Below are the code and all the weights of a small trained network. Each question names an input and a class and asks about switching units off, where a switched-off unit gives its printed mean instead of its output.

import numpy as np


def w(rows, s, z=0):
    codes = np.array(rows[::2]) - 128.0
    scale = np.full(codes.shape[1], s)
    scale[-1] = z or s
    return codes * scale


def norm(h):
    return h / np.sqrt((h * h).mean(-1, keepdims=True) + 1e-5)


def f(y):
    return np.maximum(y, 0)


def log_softmax(a):
    a = a - a.max(-1, keepdims=True)
    return a - np.log(np.exp(a).sum(-1, keepdims=True))


def net(x, mask):
    res = np.array(x, float).reshape(1, 4) / 4 @ E
    u = 0
    for l in range(4):
        y = f(norm(res) @ A[l][:, :-1].T + A[l][:, -1])
        res = res + np.where(mask[u : u + 10], y, B[l][:, -1]) @ B[l][:, :-1]
        u += 10
    return log_softmax(norm(res)[-1] @ U[:, :-1].T + U[:, -1])


A, B = {}, {}
E = w([
[127,132,126,128],'x0',
[90,9,116,110],'x1',
[28,141,253,173],'x2',
[206,95,193,169],'x3',
],0.0042)
A[0] = w([
[84,85,129,70,64],'0.n0',
[28,198,92,37,28],'0.n1',
[62,7,196,144,191],'0.n2',
[48,157,32,55,90],'0.n3',
[156,244,143,170,85],'0.n4',
[192,209,101,112,116],'0.n5',
[244,99,158,95,145],'0.n6',
[106,160,11,99,77],'0.n7',
[192,254,79,134,62],'0.n8',
[104,40,94,141,2],'0.n9',
],0.0052,0.0023)
B[0] = w([
[94,161,59,56,156],'0.n0',
[96,244,53,168,200],'0.n1',
[172,196,128,61,252],'0.n2',
[140,93,86,204,222],'0.n3',
[152,141,141,16,213],'0.n4',
[107,75,124,40,211],'0.n5',
[163,202,115,177,222],'0.n6',
[148,93,140,231,209],'0.n7',
[107,164,195,64,226],'0.n8',
[3,84,206,18,155],'0.n9',
],0.0056,0.0034)
A[1] = w([
[19,152,148,111,9],'1.n0',
[166,112,152,173,46],'1.n1',
[118,2,111,75,117],'1.n2',
[155,216,133,84,108],'1.n3',
[78,172,123,197,9],'1.n4',
[168,141,202,112,252],'1.n5',
[184,79,150,193,86],'1.n6',
[51,197,207,116,173],'1.n7',
[152,132,20,135,209],'1.n8',
[183,123,71,94,76],'1.n9',
],0.0086,0.0024)
B[1] = w([
[190,107,110,179,182],'1.n0',
[92,134,48,169,141],'1.n1',
[70,122,183,11,170],'1.n2',
[105,107,116,36,237],'1.n3',
[145,40,112,155,153],'1.n4',
[99,138,21,159,237],'1.n5',
[127,190,46,148,153],'1.n6',
[231,39,155,96,254],'1.n7',
[254,141,175,109,225],'1.n8',
[195,64,194,146,187],'1.n9',
],0.0066,0.006)
A[2] = w([
[13,217,99,174,194],'2.n0',
[104,36,255,150,144],'2.n1',
[17,187,133,137,4],'2.n2',
[164,36,162,216,118],'2.n3',
[35,81,161,133,95],'2.n4',
[26,78,167,101,186],'2.n5',
[93,130,122,215,65],'2.n6',
[46,186,176,124,39],'2.n7',
[235,201,93,106,189],'2.n8',
[217,87,42,144,103],'2.n9',
],0.0078,0.0032)
B[2] = w([
[155,116,2,55,131],'2.n0',
[172,135,123,99,154],'2.n1',
[158,153,119,61,128],'2.n2',
[179,152,94,121,159],'2.n3',
[101,139,180,36,130],'2.n4',
[108,168,112,44,139],'2.n5',
[67,113,51,150,129],'2.n6',
[132,136,135,30,128],'2.n7',
[69,109,107,117,255],'2.n8',
[121,91,151,211,227],'2.n9',
],0.0074,0.0096)
A[3] = w([
[94,216,151,160,3],'3.n0',
[109,115,2,170,136],'3.n1',
[113,169,171,162,49],'3.n2',
[112,165,199,239,12],'3.n3',
[126,152,175,215,136],'3.n4',
[128,138,46,116,138],'3.n5',
[71,196,163,131,76],'3.n6',
[56,66,216,98,151],'3.n7',
[160,97,64,99,138],'3.n8',
[102,120,89,239,185],'3.n9',
],0.009,0.0047)
B[3] = w([
[216,27,79,14,128],'3.n0',
[80,157,139,184,206],'3.n1',
[186,113,159,93,128],'3.n2',
[13,122,61,101,130],'3.n3',
[37,108,89,167,142],'3.n4',
[84,159,187,179,182],'3.n5',
[194,98,84,126,128],'3.n6',
[91,162,141,27,162],'3.n7',
[68,117,121,179,254],'3.n8',
[61,122,3,94,200],'3.n9',
],0.0066,0.0067)
U = w([
[133,79,103,126,218],'0',
[141,171,205,44,138],'1',
[253,71,157,207,66],'2',
[105,167,96,254,90],'3',
[111,163,219,156,1],'4',
],0.0099,0.0048)

Each question gives the input, the list of numbers given to net, and the class t.
The units are the neurons (one row each of A and B). Each row of codes is followed by its name. A weight is (code - 128) times the scale printed after its matrix; where a second scale follows, it is the last column's (A, B and U).
mask holds one flag per neuron, layer by layer. A switched-off neuron (its flag False) gives its mean, the last column of its row in B, instead of its output. The means were averaged over made-up inputs and are rounded, as every weight is.
A unit's drop is (log p(t) with every unit on - log p(t) with that unit switched off) / (log p(t) with every unit on - log p(t) with every unit switched off).
The circuit of an input: a set's keep is (log p(t) with only the set's units on - log p(t) with every unit switched off) / (log p(t) with every unit on - log p(t) with every unit switched off). Starting from the 12 units with the biggest drops (on a tie, the unit counted first), units are removed one at a time, each time the one whose removal leaves the highest keep (on an exact tie, the one counted first), for as long as the keep stays at least 0.8.
units of the circuit, in order: the units of the circuit, biggest drop first
most important unit: the unit with the biggest drop
top k neurons: the k neurons with the biggest drops, biggest first
k most important neurons of layer l: the k neurons of layer l with the biggest drops, biggest first
drop of u: that unit's drop, to one decimal
input [-2,2,-5,-8], class 3: most important neuron of layer 1 => [1.n7]
input [-3,6,8,7], class 2: units of the circuit, in order => [1.n3; 2.n3; 2.n8]
input [6,6,-8,0], class 2: top 3 neurons => [1.n8; 1.n3; 1.n9]
input [3,7,-2,8], class 3: units of the circuit, in order => [1.n6; 1.n7; 3.n1]
input [5,8,-7,-4], class 1: units of the circuit, in order => [1.n2; 0.n9; 1.n5; 3.n7]
input [-2,1,-3,-5], class 3: units of the circuit, in order => [1.n7; 3.n1]
input [-2,7,-5,3], class 1: top 2 neurons => [1.n2; 0.n9]
input [5,7,-8,-5], class 2: units of the circuit, in order => [1.n8; 1.n9]
input [6,6,2,-7], class 3: top 2 neurons => [0.n1; 3.n1]
input [1,4,1,-8], class 3: units of the circuit, in order => [0.n1; 3.n1; 0.n3]
input [3,-6,-7,-5], class 2: top 4 neurons => [1.n8; 1.n9; 0.n7; 0.n3]
input [5,-4,3,4], class 0: 2 most important neurons of layer 1 => [1.n5; 1.n7]
input [3,6,7,-1], class 2: top 2 neurons => [1.n7; 1.n0]
input [7,8,-3,6], class 1: most important unit => 1.n2
input [3,1,6,-4], class 2: 3 most important neurons of layer 1 => [1.n7; 1.n0; 1.n5]
input [8,-6,1,4], class 0: 3 most important neurons of layer 1 => [1.n5; 1.n2; 1.n7]
input [5,6,7,2], class 2: top 4 neurons => [1.n7; 0.n2; 0.n5; 1.n0]
input [-1,4,3,0], class 1: top 2 neurons => [0.n6; 0.n1]
input [4,3,5,1], class 2: 2 most important neurons of layer 0 => [0.n4; 0.n8]
input [0,-4,6,-2], class 2: 2 most important neurons of layer 1 => [1.n7; 1.n0]
input [-4,4,0,5], class 3: most important unit => 0.n6
input [-6,7,-7,2], class 1: 4 most important neurons of layer 1 => [1.n2; 1.n5; 1.n7; 1.n0]
input [-3,3,5,-4], class 2: top 2 neurons => [1.n7; 1.n0]
input [2,-1,8,6], class 2: 2 most important neurons of layer 1 => [1.n7; 1.n5]
input [6,-6,2,3], class 0: drop of 1.n7 => 0.2
input [-1,4,-1,-7], class 3: drop of 0.n1 => 0.4
input [3,7,7,-3], class 1: drop of 0.n6 => 0.5
input [-4,-1,-3,8], class 3: drop of 2.n3 => 0.0
input [2,-6,2,3], class 1: top neuron => [0.n4]
